Here is a tiny trained network, its code and every weight. The questions are about switching its units off for an input and a target symbol, where a switched-off unit gives its printed mean instead of its output.

import numpy as np


def w(rows, s, z=0):
    codes = np.array(rows[::2]) - 128.0
    scale = np.full(codes.shape[1], s)
    scale[-1] = z or s
    return codes * scale


def norm(h):
    return h / np.sqrt((h * h).mean(-1, keepdims=True) + 1e-5)


def f(y):
    return y / 2 * (1 + np.tanh(0.7978845608 * (y + 0.044715 * y**3)))


def softmax(a):
    e = np.exp(a - a.max(-1, keepdims=True))
    return e / e.sum(-1, keepdims=True)


def log_softmax(a):
    a = a - a.max(-1, keepdims=True)
    return a - np.log(np.exp(a).sum(-1, keepdims=True))


def net(x, mask):
    ids = ['ΓΔΛαβεζηθμξπτφψω'.index(c) for c in x.split()]
    T = len(ids)
    res = E[ids] + P[:T]
    r = norm(res)
    for j in range(3):
        rows = slice(4 * j, 4 * j + 4)
        q, k, v = (r @ M[0][rows].T for M in (Q, K, V))
        z = softmax(np.where(np.tri(T) > 0, q @ k.T / 4**0.5, -1e9)) @ v
        o = O[0][rows]
        res = res + np.where(mask[j], z, o[:, -1]) @ o[:, :-1]
    y = f(norm(res) @ A[0][:, :-1].T + A[0][:, -1])
    res = res + np.where(mask[3:7], y, B[0][:, -1]) @ B[0][:, :-1]
    return log_softmax(norm(res)[-1] @ U[:, :-1].T + U[:, -1])


Q, K, V, O, A, B = {}, {}, {}, {}, {}, {}
E = w([
[154,157,90,145],'Γ',
[97,142,119,168],'Δ',
[160,146,128,132],'Λ',
[138,149,135,162],'α',
[152,128,108,176],'β',
[140,134,128,143],'ε',
[128,129,114,142],'ζ',
[136,169,141,202],'η',
[159,203,126,177],'θ',
[117,168,87,170],'μ',
[81,9,237,42],'ξ',
[154,175,119,134],'π',
[112,179,134,156],'τ',
[121,115,84,205],'φ',
[159,170,174,151],'ψ',
[172,160,128,157],'ω',
],0.011)
P = w([
[82,11,155,48],'0',
[135,252,169,222],'1',
[122,231,120,228],'2',
[131,231,110,212],'3',
[119,224,122,229],'4',
[121,238,116,226],'5',
[165,230,101,222],'6',
[166,223,85,215],'7',
[182,213,86,221],'8',
[191,218,77,225],'9',
[200,231,66,200],'10',
],0.0036)
Q[0] = w([
[148,174,130,181],'h1',
[97,106,141,59],'h1',
[149,209,131,136],'h1',
[135,130,148,96],'h1',
[135,172,138,148],'h2',
[167,90,178,105],'h2',
[149,87,209,113],'h2',
[149,169,118,147],'h2',
[136,79,143,105],'h3',
[154,210,117,167],'h3',
[105,65,136,5],'h3',
[112,65,173,99],'h3',
],0.012)
K[0] = w([
[145,47,123,56],'h1',
[160,166,63,149],'h1',
[133,2,159,75],'h1',
[123,143,112,177],'h1',
[123,155,152,135],'h2',
[159,229,124,157],'h2',
[117,203,66,204],'h2',
[64,118,150,120],'h2',
[137,153,113,192],'h3',
[97,88,102,51],'h3',
[137,222,74,190],'h3',
[159,198,68,101],'h3',
],0.0094)
V[0] = w([
[80,99,51,122],'h1',
[168,115,21,116],'h1',
[159,113,119,195],'h1',
[103,254,108,93],'h1',
[97,164,131,56],'h2',
[68,101,118,105],'h2',
[146,154,87,186],'h2',
[102,96,84,96],'h2',
[199,119,53,81],'h3',
[212,88,170,141],'h3',
[84,38,114,58],'h3',
[160,209,192,51],'h3',
],0.0096)
O[0] = w([
[159,89,131,192,42],'h1',
[79,147,60,208,96],'h1',
[25,42,101,115,149],'h1',
[133,214,207,203,28],'h1',
[110,179,74,163,76],'h2',
[195,110,164,105,50],'h2',
[38,61,163,122,172],'h2',
[169,133,97,173,45],'h2',
[80,131,16,172,151],'h3',
[74,139,46,51,253],'h3',
[205,93,94,144,154],'h3',
[159,254,94,120,170],'h3',
],0.0068,0.0048)
A[0] = w([
[190,121,53,107,254],'n1',
[41,72,52,126,153],'n2',
[126,255,49,114,113],'n3',
[150,181,160,253,81],'n4',
],0.0064,0.0012)
B[0] = w([
[153,167,176,108,200],'n1',
[127,208,130,136,253],'n2',
[254,74,117,127,253],'n3',
[134,136,157,170,163],'n4',
],0.0076,0.0035)
U = w([
[209,55,87,169,58],'Γ',
[105,117,39,249,155],'Δ',
[164,135,112,103,3],'Λ',
[44,171,29,50,191],'α',
[185,165,47,137,61],'β',
[100,62,90,119,49],'ε',
[191,80,94,114,30],'ζ',
[148,35,167,10,107],'η',
[120,31,126,146,118],'θ',
[153,205,164,23,58],'μ',
[63,172,192,108,68],'ξ',
[120,83,181,223,160],'π',
[206,194,243,155,208],'τ',
[193,62,188,151,115],'φ',
[199,231,99,206,106],'ψ',
[72,99,214,59,152],'ω',
],0.013,0.0039)

Each question gives the input, a string of symbols that net reads in full, and the target symbol t.
The units are the heads (4 rows each of Q, K, V and O) and the neurons (one row each of A and B). Each row of codes is followed by its name. A weight is (code - 128) times the scale printed after its matrix; where a second scale follows, it is the last column's (O, A, B and U).
mask holds one flag per unit, heads first, then neurons. A switched-off unit (its flag False) gives its mean, the last column of its rows in O or B, instead of its output. The means were averaged over made-up inputs and are rounded, as every weight is.
A unit's drop is (log p(t) with every unit on - log p(t) with that unit switched off) / (log p(t) with every unit on - log p(t) with every unit switched off).
The circuit of an input: a set's keep is (log p(t) with only the set's units on - log p(t) with every unit switched off) / (log p(t) with every unit on - log p(t) with every unit switched off). Starting from all 7 units, units are removed one at a time, each time the one whose removal leaves the highest keep (on an exact tie, the one counted first), for as long as the keep stays at least 0.8.
circuit, biggest first: the units of the circuit, biggest drop first
heads that matter: for each layer, one digit per head in row order, 1 if its drop is at least 0.15 and else 0, layers parted by /
drop when u is switched off: that unit's drop, to one decimal
input π τ ψ, target ψ: circuit, biggest first : [h3; h1]
input α ω α μ, target η: circuit, biggest first : [h3]
input Γ μ ω Γ Γ ω ω Δ, target Δ: heads that matter : 000
input π ω Γ Λ ω ω Γ π, target ψ: heads that matter : 100
input μ ω τ Δ ω τ Γ, target π: heads that matter : 001
input θ θ β η ω π ω ω, target ξ: heads that matter : 000
input η π Λ ω ω, target ω: heads that matter : 001
input π π ω Γ τ α, target ψ: heads that matter : 100
input ζ Λ ζ τ ω, target Γ: heads that matter : 001
input α Γ ω ε Λ φ ω, target η: heads that matter : 000
input μ Λ τ μ τ Γ ω Γ ω τ τ, target π: heads that matter : 001
input τ α ω ω π, target τ: heads that matter : 000
input ψ Γ ω ω ω, target μ: heads that matter : 100
input ψ ω ω θ τ ψ ω Γ Γ, target μ: circuit, biggest first : [h1]
input ψ α ζ π ψ β π α μ η, target μ: drop when h1 is switched off : 0.2
input ζ τ τ ω ω τ τ τ τ, target Γ: drop when n3 is switched off : 0.0
input π ω ζ ω ω τ ζ, target ψ: drop when h1 is switched off : 0.2
input μ α τ β α η ζ τ, target π: drop when h3 is switched off : 0.2
